Here is a tiny trained network, its code and every weight. The questions are about switching its units off for an input and a target symbol, where a switched-off unit gives its printed mean instead of its output.

import numpy as np


def w(rows, s, z=0):
    codes = np.array(rows[::2]) - 128.0
    scale = np.full(codes.shape[1], s)
    scale[-1] = z or s
    return codes * scale


def f(y):
    return np.maximum(y, 0)


def softmax(a):
    e = np.exp(a - a.max(-1, keepdims=True))
    return e / e.sum(-1, keepdims=True)


def log_softmax(a):
    a = a - a.max(-1, keepdims=True)
    return a - np.log(np.exp(a).sum(-1, keepdims=True))


def net(x, mask):
    ids = ['αδεζηξστφ'.index(c) for c in x.split()]
    T = len(ids)
    res = E[ids] + P[:T]
    u = 0
    for l in range(3):
        r = res
        for j in range(2):
            rows = slice(4 * j, 4 * j + 4)
            q, k, v = (r @ M[l][rows].T for M in (Q, K, V))
            z = softmax(np.where(np.tri(T) > 0, q @ k.T / 4**0.5, -1e9)) @ v
            o = O[l][rows]
            res = res + np.where(mask[u + j], z, o[:, -1]) @ o[:, :-1]
        u += 2
        y = f(res @ A[l][:, :-1].T + A[l][:, -1])
        res = res + np.where(mask[u : u + 4], y, B[l][:, -1]) @ B[l][:, :-1]
        u += 4
    return log_softmax(res[-1] @ U[:, :-1].T + U[:, -1])


Q, K, V, O, A, B = {}, {}, {}, {}, {}, {}
E = w([
[162,2,72],'α',
[46,107,66],'δ',
[131,47,133],'ε',
[71,118,197],'ζ',
[166,110,46],'η',
[185,103,160],'ξ',
[81,153,101],'σ',
[220,108,54],'τ',
[104,97,108],'φ',
],0.017)
P = w([
[253,152,99],'0',
[47,103,52],'1',
[87,111,59],'2',
[120,103,97],'3',
[140,92,114],'4',
[131,108,111],'5',
[144,97,121],'6',
[134,90,118],'7',
[90,134,83],'8',
[146,111,122],'9',
[180,84,152],'10',
[119,120,115],'11',
],0.0079)
Q[0] = w([
[125,9,166],'L0H1',
[116,134,117],'L0H1',
[96,134,177],'L0H1',
[73,83,176],'L0H1',
[119,117,232],'L0H2',
[134,153,44],'L0H2',
[98,95,114],'L0H2',
[42,78,175],'L0H2',
],0.013)
K[0] = w([
[98,232,79],'L0H1',
[136,150,184],'L0H1',
[114,136,59],'L0H1',
[113,229,82],'L0H1',
[184,74,142],'L0H2',
[1,224,21],'L0H2',
[146,197,197],'L0H2',
[143,44,164],'L0H2',
],0.0091)
V[0] = w([
[166,194,205],'L0H1',
[161,112,141],'L0H1',
[122,248,63],'L0H1',
[112,28,184],'L0H1',
[102,107,96],'L0H2',
[34,160,149],'L0H2',
[101,168,65],'L0H2',
[96,169,2],'L0H2',
],0.0082)
O[0] = w([
[165,175,50,5],'L0H1',
[123,93,64,123],'L0H1',
[48,193,49,129],'L0H1',
[191,83,179,125],'L0H1',
[140,91,195,182],'L0H2',
[254,141,149,119],'L0H2',
[158,86,108,184],'L0H2',
[124,92,185,253],'L0H2',
],0.0081,0.0057)
A[0] = w([
[201,170,158,86],'L0N1',
[41,215,213,135],'L0N2',
[192,192,255,176],'L0N3',
[162,188,166,2],'L0N4',
],0.0093,0.0063)
B[0] = w([
[2,123,129,155],'L0N1',
[206,18,60,244],'L0N2',
[16,103,47,253],'L0N3',
[176,175,226,128],'L0N4',
],0.0093,0.0028)
Q[1] = w([
[248,171,120],'L1H1',
[52,75,163],'L1H1',
[134,62,98],'L1H1',
[218,101,72],'L1H1',
[116,90,176],'L1H2',
[124,132,56],'L1H2',
[145,227,103],'L1H2',
[167,187,98],'L1H2',
],0.013)
K[1] = w([
[121,10,159],'L1H1',
[120,192,67],'L1H1',
[121,198,149],'L1H1',
[84,139,181],'L1H1',
[76,185,147],'L1H2',
[159,99,86],'L1H2',
[228,84,222],'L1H2',
[153,39,116],'L1H2',
],0.013)
V[1] = w([
[170,112,235],'L1H1',
[186,120,250],'L1H1',
[127,184,119],'L1H1',
[66,92,134],'L1H1',
[178,25,148],'L1H2',
[78,156,99],'L1H2',
[105,91,197],'L1H2',
[49,181,190],'L1H2',
],0.011)
O[1] = w([
[83,96,39,31],'L1H1',
[104,104,97,2],'L1H1',
[206,236,146,85],'L1H1',
[3,89,212,193],'L1H1',
[84,19,115,180],'L1H2',
[149,166,130,162],'L1H2',
[29,125,95,131],'L1H2',
[140,241,36,87],'L1H2',
],0.0059,0.0086)
A[1] = w([
[105,66,57,69],'L1N1',
[72,135,57,117],'L1N2',
[254,36,84,54],'L1N3',
[122,121,155,253],'L1N4',
],0.0096,0.0046)
B[1] = w([
[136,135,254,254],'L1N1',
[201,55,159,172],'L1N2',
[96,34,108,215],'L1N3',
[26,13,19,235],'L1N4',
],0.0081,0.0092)
Q[2] = w([
[150,116,121],'L2H1',
[180,145,141],'L2H1',
[87,186,158],'L2H1',
[102,139,158],'L2H1',
[79,37,190],'L2H2',
[170,96,54],'L2H2',
[145,167,107],'L2H2',
[94,247,93],'L2H2',
],0.015)
K[2] = w([
[154,148,76],'L2H1',
[216,177,206],'L2H1',
[103,61,127],'L2H1',
[46,127,144],'L2H1',
[252,214,86],'L2H2',
[78,147,177],'L2H2',
[96,95,145],'L2H2',
[119,52,158],'L2H2',
],0.011)
V[2] = w([
[113,116,101],'L2H1',
[141,93,114],'L2H1',
[103,102,92],'L2H1',
[90,163,107],'L2H1',
[101,91,70],'L2H2',
[155,167,158],'L2H2',
[156,160,254],'L2H2',
[182,107,115],'L2H2',
],0.013)
O[2] = w([
[136,159,146,165],'L2H1',
[153,177,232,237],'L2H1',
[187,115,156,228],'L2H1',
[145,119,39,10],'L2H1',
[223,42,136,197],'L2H2',
[62,161,112,36],'L2H2',
[1,191,189,116],'L2H2',
[162,135,208,118],'L2H2',
],0.0086,0.012)
A[2] = w([
[80,61,183,193],'L2N1',
[1,27,123,68],'L2N2',
[148,59,125,9],'L2N3',
[6,79,97,1],'L2N4',
],0.0075,0.0051)
B[2] = w([
[100,129,68,254],'L2N1',
[165,153,114,202],'L2N2',
[120,248,101,193],'L2N3',
[176,156,149,145],'L2N4',
],0.015,0.03)
U = w([
[153,158,255,6],'α',
[56,247,153,97],'δ',
[36,27,78,97],'ε',
[92,129,6,128],'ζ',
[240,150,191,71],'η',
[52,99,145,174],'ξ',
[11,26,99,151],'σ',
[132,202,38,180],'τ',
[143,152,160,64],'φ',
],0.0058,0.0025)

Each question gives the input, a string of symbols that net reads in full, and the target symbol t.
The units are the heads (4 rows each of Q, K, V and O) and the neurons (one row each of A and B). Each row of codes is followed by its name. A weight is (code - 128) times the scale printed after its matrix; where a second scale follows, it is the last column's (O, A, B and U).
mask holds one flag per unit, layer by layer, with each layer's heads first. A switched-off unit (its flag False) gives its mean, the last column of its rows in O or B, instead of its output. The means were averaged over made-up inputs and are rounded, as every weight is.
A unit's drop is (log p(t) with every unit on - log p(t) with that unit switched off) / (log p(t) with every unit on - log p(t) with every unit switched off).
The circuit of an input: a set's keep is (log p(t) with only the set's units on - log p(t) with every unit switched off) / (log p(t) with every unit on - log p(t) with every unit switched off). Starting from the 12 units with the biggest drops (on a tie, the unit counted first), units are removed one at a time, each time the one whose removal leaves the highest keep (on an exact tie, the one counted first), for as long as the keep stays at least 0.8.
circuit, biggest first: the units of the circuit, biggest drop first
most important unit: the unit with the biggest drop
k most important neurons: the k neurons with the biggest drops, biggest first
k most important neurons of layer l: the k neurons of layer l with the biggest drops, biggest first
heads that matter: for each layer, one digit per head in row order, 1 if its drop is at least 0.15 and else 0, layers parted by /
input δ τ ζ α η σ α σ σ ξ, target ζ: heads that matter : 10 / 01 / 01
input ξ τ ξ σ σ φ, target η: circuit, biggest first : (L2H2, L1H1)
input α σ α σ α η σ η τ ε, target α: circuit, biggest first : (L2H1, L1H2, L0H1, L1H1)
input ξ ξ σ ξ φ τ α, target τ: circuit, biggest first : (L2N3, L1N3, L2H2)
input η σ ζ τ α η ζ, target ζ: 2 most important neurons : (L0N2, L1N1)
input α α ξ δ η η δ ζ φ ξ ε, target α: circuit, biggest first : (L2H1, L0H1, L1H2, L1H1)
input α φ α σ α σ α σ, target α: 3 most important neurons : (L1N3, L1N1, L0N3)
input σ ξ ε η ε, target δ: most important unit : L0H1
input σ φ ξ δ ξ, target δ: 3 most important neurons : (L1N4, L1N3, L2N1)
input α ξ ζ, target τ: 2 most important neurons of layer 0 : (L0N2, L0N3)
input α η σ ξ φ σ σ α τ σ α φ, target α: 3 most important neurons : (L1N3, L1N4, L1N1)
input ξ ζ α α ξ δ ε φ ζ, target ζ: heads that matter : 00 / 00 / 00
input ξ τ σ τ ε, target η: heads that matter : 11 / 11 / 01
input ξ η ε φ δ, target η: most important unit : L0H1
input σ ξ σ ξ δ ξ σ σ τ ξ σ δ, target δ: circuit, biggest first : (L0H1, L1H1, L2H2)
input ξ σ ξ η φ, target η: heads that matter : 11 / 10 / 01
input σ ε σ ζ η φ, target δ: 3 most important neurons : (L1N4, L1N3, L2N1)
input δ η ξ φ α δ σ ε, target ζ: 2 most important neurons of layer 1 : (L1N1, L1N4)
input σ ξ τ ζ σ ζ α σ σ ξ, target δ: heads that matter : 10 / 11 / 01
input ξ σ δ η σ, target η: most important unit : L0H1
input δ α δ η ξ σ σ σ ξ σ φ, target ζ: circuit, biggest first : (L1N1, L2H1, L1H2)
input α ξ σ τ η φ σ α φ η σ ξ, target α: 2 most important neurons : (L1N3, L1N4)
input σ α α τ σ α σ ε φ, target δ: 2 most important neurons : (L1N4, L1N3)
input α ζ φ φ δ δ τ φ, target α: circuit, biggest first : (L2H1, L1N3, L0H1, L1H1)
input ξ ξ δ, target η: 3 most important neurons : (L1N1, L1N3, L0N3)
input α ζ δ ε φ σ ε ζ σ σ, target α: circuit, biggest first : (L2H1, L1H2, L1N3)
input α δ σ α τ δ, target α: circuit, biggest first : (L2H1, L1N3, L1H2)
input σ σ δ δ δ σ, target δ: circuit, biggest first : (L0H1, L1H1, L2H2)
